Here is a tiny trained network, its code and every weight. The questions are about switching its units off for an input and a target symbol, where a switched-off unit gives its printed mean instead of its output.

import numpy as np


def w(rows, s, z=0):
    codes = np.array(rows[::2]) - 128.0
    scale = np.full(codes.shape[1], s)
    scale[-1] = z or s
    return codes * scale


def f(y):
    return np.maximum(y, 0)


def softmax(a):
    e = np.exp(a - a.max(-1, keepdims=True))
    return e / e.sum(-1, keepdims=True)


def log_softmax(a):
    a = a - a.max(-1, keepdims=True)
    return a - np.log(np.exp(a).sum(-1, keepdims=True))


def net(x, mask):
    ids = ['ΓΞβζλτψ'.index(c) for c in x.split()]
    T = len(ids)
    res = E[ids] + P[:T]
    u = 0
    for l in range(2):
        r = res
        for j in range(3):
            rows = slice(2 * j, 2 * j + 2)
            q, k, v = (r @ M[l][rows].T for M in (Q, K, V))
            z = softmax(np.where(np.tri(T) > 0, q @ k.T / 2**0.5, -1e9)) @ v
            o = O[l][rows]
            res = res + np.where(mask[u + j], z, o[:, -1]) @ o[:, :-1]
        u += 3
        y = f(res @ A[l][:, :-1].T + A[l][:, -1])
        res = res + np.where(mask[u : u + 4], y, B[l][:, -1]) @ B[l][:, :-1]
        u += 4
    return log_softmax(res[-1] @ U[:, :-1].T + U[:, -1])


Q, K, V, O, A, B = {}, {}, {}, {}, {}, {}
E = w([
[189,138,148,109],'Γ',
[136,83,74,192],'Ξ',
[118,125,166,148],'β',
[120,93,159,112],'ζ',
[135,140,81,72],'λ',
[72,97,190,180],'τ',
[113,33,138,3],'ψ',
],0.023)
P = w([
[162,209,199,134],'0',
[145,25,150,82],'1',
[41,105,30,170],'2',
[108,201,176,134],'3',
[151,8,139,74],'4',
[33,88,25,154],'5',
[94,215,182,132],'6',
[147,8,149,74],'7',
[36,86,33,150],'8',
[95,227,179,124],'9',
[144,13,146,74],'10',
[50,92,31,140],'11',
[104,243,178,119],'12',
[147,2,149,65],'13',
],0.0075)
Q[0] = w([
[71,42,175,175],'0.h1',
[236,106,182,127],'0.h1',
[111,89,76,168],'0.h2',
[50,255,219,55],'0.h2',
[212,22,94,85],'0.h3',
[133,81,183,161],'0.h3',
],0.0089)
K[0] = w([
[135,89,60,159],'0.h1',
[162,120,103,179],'0.h1',
[77,166,79,182],'0.h2',
[21,134,224,36],'0.h2',
[245,174,30,84],'0.h3',
[162,201,45,176],'0.h3',
],0.011)
V[0] = w([
[253,128,28,85],'0.h1',
[134,148,128,124],'0.h1',
[114,219,234,233],'0.h2',
[154,111,68,90],'0.h2',
[215,88,36,105],'0.h3',
[117,172,177,158],'0.h3',
],0.0056)
O[0] = w([
[162,66,104,142,166],'0.h1',
[95,97,97,151,114],'0.h1',
[153,81,148,181,3],'0.h2',
[40,132,97,134,165],'0.h2',
[113,253,198,114,171],'0.h3',
[122,118,138,128,103],'0.h3',
],0.0069,0.0055)
A[0] = w([
[163,104,132,83,35],'0.n1',
[155,183,60,155,106],'0.n2',
[148,148,184,248,3],'0.n3',
[148,170,108,198,15],'0.n4',
],0.013,0.0028)
B[0] = w([
[200,205,92,102,253],'0.n1',
[82,13,148,55,217],'0.n2',
[81,100,75,108,198],'0.n3',
[48,249,148,88,163],'0.n4',
],0.012,0.0035)
Q[1] = w([
[139,206,126,136],'1.h1',
[49,208,42,116],'1.h1',
[165,106,211,126],'1.h2',
[158,255,235,110],'1.h2',
[50,109,191,211],'1.h3',
[224,55,90,110],'1.h3',
],0.0098)
K[1] = w([
[191,124,254,97],'1.h1',
[125,79,116,39],'1.h1',
[204,154,237,210],'1.h2',
[174,201,207,118],'1.h2',
[69,105,160,112],'1.h3',
[131,82,44,75],'1.h3',
],0.0064)
V[1] = w([
[108,106,174,53],'1.h1',
[152,199,117,139],'1.h1',
[82,85,2,122],'1.h2',
[86,194,138,132],'1.h2',
[128,65,188,143],'1.h3',
[129,101,82,69],'1.h3',
],0.0082)
O[1] = w([
[1,53,251,110,249],'1.h1',
[125,251,182,52,75],'1.h1',
[48,185,97,83,227],'1.h2',
[131,102,152,253,97],'1.h2',
[120,249,182,189,101],'1.h3',
[241,169,39,202,255],'1.h3',
],0.0039,0.0057)
A[1] = w([
[71,149,37,79,181],'1.n1',
[6,90,120,150,62],'1.n2',
[208,254,64,32,4],'1.n3',
[210,80,173,171,147],'1.n4',
],0.0083,0.0014)
B[1] = w([
[142,136,135,254,240],'1.n1',
[215,179,157,46,239],'1.n2',
[92,154,125,166,254],'1.n3',
[172,26,142,194,163],'1.n4',
],0.0087,0.0092)
U = w([
[208,140,201,178,52],'Γ',
[88,25,88,181,161],'Ξ',
[79,40,220,201,165],'β',
[131,9,135,72,202],'ζ',
[104,156,139,205,143],'λ',
[113,139,205,32,176],'τ',
[172,86,82,28,1],'ψ',
],0.011,0.003)

Each question gives the input, a string of symbols that net reads in full, and the target symbol t.
The units are the heads (2 rows each of Q, K, V and O) and the neurons (one row each of A and B). Each row of codes is followed by its name. A weight is (code - 128) times the scale printed after its matrix; where a second scale follows, it is the last column's (O, A, B and U).
mask holds one flag per unit, layer by layer, with each layer's heads first. A switched-off unit (its flag False) gives its mean, the last column of its rows in O or B, instead of its output. The means were averaged over made-up inputs and are rounded, as every weight is.
A unit's drop is (log p(t) with every unit on - log p(t) with that unit switched off) / (log p(t) with every unit on - log p(t) with every unit switched off).
The circuit of an input: a set's keep is (log p(t) with only the set's units on - log p(t) with every unit switched off) / (log p(t) with every unit on - log p(t) with every unit switched off). Starting from the 12 units with the biggest drops (on a tie, the unit counted first), units are removed one at a time, each time the one whose removal leaves the highest keep (on an exact tie, the one counted first), for as long as the keep stays at least 0.8.
circuit, biggest first: the units of the circuit, biggest drop first
most important unit: the unit with the biggest drop
top k neurons: the k neurons with the biggest drops, biggest first
top k neurons in layer l: the k neurons of layer l with the biggest drops, biggest first
which heads matter: for each layer, one digit per head in row order, 1 if its drop is at least 0.15 and else 0, layers parted by /
drop when u is switched off: that unit's drop, to one decimal
input ψ λ ζ τ ψ ζ Ξ λ τ β, target τ: most important unit	0.h2
input ζ β Γ ζ τ, target τ: which heads matter	000 / 001
input β Γ Γ, target ζ: top 2 neurons	1.n1, 0.n1
input Ξ Γ Γ β Γ τ Γ λ λ Γ ζ Γ ζ, target β: top 2 neurons	1.n2, 0.n1
input ζ τ Γ, target ζ: top 3 neurons	1.n1, 1.n3, 0.n1
input ζ Ξ τ τ β β Γ Γ β λ, target Ξ: which heads matter	001 / 000
input Γ Γ ψ, target Ξ: circuit, biggest first	0.n1, 1.n2, 1.n1
input τ Ξ ψ ψ ψ Γ ψ Γ β Γ, target τ: which heads matter	010 / 100
input Ξ ζ Γ λ ψ Γ ψ ζ τ ψ Ξ ζ Ξ, target τ: circuit, biggest first	1.n2, 0.n4, 1.h1, 0.n2
input Ξ Γ Γ ζ ζ Γ Γ Γ ψ, target Ξ: circuit, biggest first	1.n2, 0.n1, 1.n1
input τ Γ Ξ τ ζ Γ τ ζ Ξ Γ Ξ Ξ ζ, target β: circuit, biggest first	0.h2, 1.n2
input λ ζ ζ τ, target ζ: circuit, biggest first	0.h3, 1.n2, 0.n3
input β β Ξ Ξ λ, target λ: top 3 neurons in layer 1	1.n3, 1.n1, 1.n2
input ζ Γ Ξ Γ Ξ β ζ Γ β Γ Ξ τ Ξ τ, target τ: top neuron in layer 1	1.n2
input ζ β Γ Γ β ψ Ξ Ξ Ξ Γ ψ Ξ β ψ, target ψ: top 2 neurons in layer 0	0.n1, 0.n3
input ζ Γ β ψ λ, target λ: top 2 neurons in layer 0	0.n1, 0.n2
input Γ Γ ζ Γ Ξ ψ Ξ λ Ξ ψ ζ Γ β, target τ: drop when 1.n1 is switched off	0.6
input Γ ζ λ Ξ Ξ ζ τ Γ ψ Ξ, target τ: drop when 1.n4 is switched off	0.1
input Γ β Γ λ, target Ξ: drop when 1.h1 is switched off	0.0
